Below is a small trained network, with its code and all its weights. Each question gives an input and a class and asks what happens when units are switched off, that is, made to give their printed mean instead of their output.

import numpy as np


def w(rows, s, z=0):
    codes = np.array(rows[::2]) - 128.0
    scale = np.full(codes.shape[1], s)
    scale[-1] = z or s
    return codes * scale


def f(y):
    return np.maximum(y, 0)


def log_softmax(a):
    a = a - a.max(-1, keepdims=True)
    return a - np.log(np.exp(a).sum(-1, keepdims=True))


def net(x, mask):
    res = np.array(x, float).reshape(1, 4) / 4 @ E
    y = f(res @ A[0][:, :-1].T + A[0][:, -1])
    res = res + np.where(mask, y, B[0][:, -1]) @ B[0][:, :-1]
    return log_softmax(res[-1] @ U[:, :-1].T + U[:, -1])


A, B = {}, {}
E = w([
[125,145,102,96,143,20,164,59],'x0',
[242,176,86,67,187,149,162,148],'x1',
[132,151,136,136,115,142,114,105],'x2',
[166,75,143,168,194,165,255,69],'x3',
],0.015)
A[0] = w([
[79,177,100,88,108,97,166,123,137],'n1',
[118,99,121,180,79,224,128,220,254],'n2',
[121,125,89,112,89,203,111,152,132],'n3',
[215,150,129,6,169,119,88,170,181],'n4',
[204,40,142,160,164,142,208,51,134],'n5',
[196,123,101,141,178,148,155,92,75],'n6',
[68,50,167,216,118,139,84,126,212],'n7',
[131,97,156,115,144,137,153,61,95],'n8',
[134,80,175,167,151,168,165,87,168],'n9',
[102,124,109,61,131,60,143,60,177],'n10',
[182,148,106,101,221,191,155,120,125],'n11',
[46,147,160,76,65,91,79,187,244],'n12',
[81,116,173,156,129,102,138,74,159],'n13',
[152,173,13,109,88,59,205,83,97],'n14',
],0.013,0.0064)
B[0] = w([
[119,128,114,190,134,77,69,71,173],'n1',
[113,191,227,118,119,249,172,187,238],'n2',
[88,115,129,42,144,157,117,184,177],'n3',
[219,205,94,164,116,169,52,168,241],'n4',
[19,167,169,78,116,114,180,141,250],'n5',
[66,176,184,17,117,143,109,110,189],'n6',
[72,179,180,190,47,110,152,149,237],'n7',
[109,92,228,93,159,90,174,135,173],'n8',
[1,169,147,120,238,53,189,174,204],'n9',
[181,120,159,132,77,62,144,31,216],'n10',
[70,198,82,57,104,189,118,156,217],'n11',
[152,82,110,97,58,162,136,41,255],'n12',
[90,15,144,160,162,47,178,133,197],'n13',
[192,205,208,153,12,111,198,46,215],'n14',
],0.0092,0.021)
U = w([
[118,143,157,71,34,151,166,98,195],'0',
[203,141,88,108,151,224,66,177,213],'1',
[134,36,69,141,52,68,121,44,145],'2',
[217,206,91,160,107,105,113,87,125],'3',
[88,153,156,198,182,108,175,179,169],'4',
[110,178,79,48,212,172,122,156,55],'5',
[110,62,140,127,166,2,177,99,4],'6',
],0.012,0.0022)

Each question gives the input, the list of numbers given to net, and the class t.
The units are the neurons (one row each of A and B). Each row of codes is followed by its name. A weight is (code - 128) times the scale printed after its matrix; where a second scale follows, it is the last column's (A, B and U).
mask holds one flag per neuron, in row order. A switched-off neuron (its flag False) gives its mean, the last column of its row in B, instead of its output. The means were averaged over made-up inputs and are rounded, as every weight is.
A unit's drop is (log p(t) with every unit on - log p(t) with that unit switched off) / (log p(t) with every unit on - log p(t) with every unit switched off).
The circuit of an input: a set's keep is (log p(t) with only the set's units on - log p(t) with every unit switched off) / (log p(t) with every unit on - log p(t) with every unit switched off). Starting from the 12 units with the biggest drops (on a tie, the unit counted first), units are removed one at a time, each time the one whose removal leaves the highest keep (on an exact tie, the one counted first), for as long as the keep stays at least 0.8.
units of the circuit, in order: the units of the circuit, biggest drop first
k most important neurons: the k neurons with the biggest drops, biggest first
drop of u: that unit's drop, to one decimal
input [1,8,3,0], class 3: units of the circuit, in order => n4
input [0,4,4,3], class 5: units of the circuit, in order => n12, n7, n10
input [0,2,-2,8], class 5: units of the circuit, in order => n9, n11
input [-2,0,8,2], class 4: 2 most important neurons => n12, n14
input [-4,3,-1,0], class 1: 2 most important neurons => n5, n9
input [-5,0,6,6], class 4: 2 most important neurons => n9, n12
input [7,0,1,-8], class 2: 2 most important neurons => n12, n2
input [-3,0,-5,6], class 4: 2 most important neurons => n9, n12
input [1,-4,-7,8], class 6: drop of n2 => 0.3
input [1,0,-2,-2], class 2: drop of n4 => 0.1
input [0,7,6,4], class 5: drop of n7 => 0.2
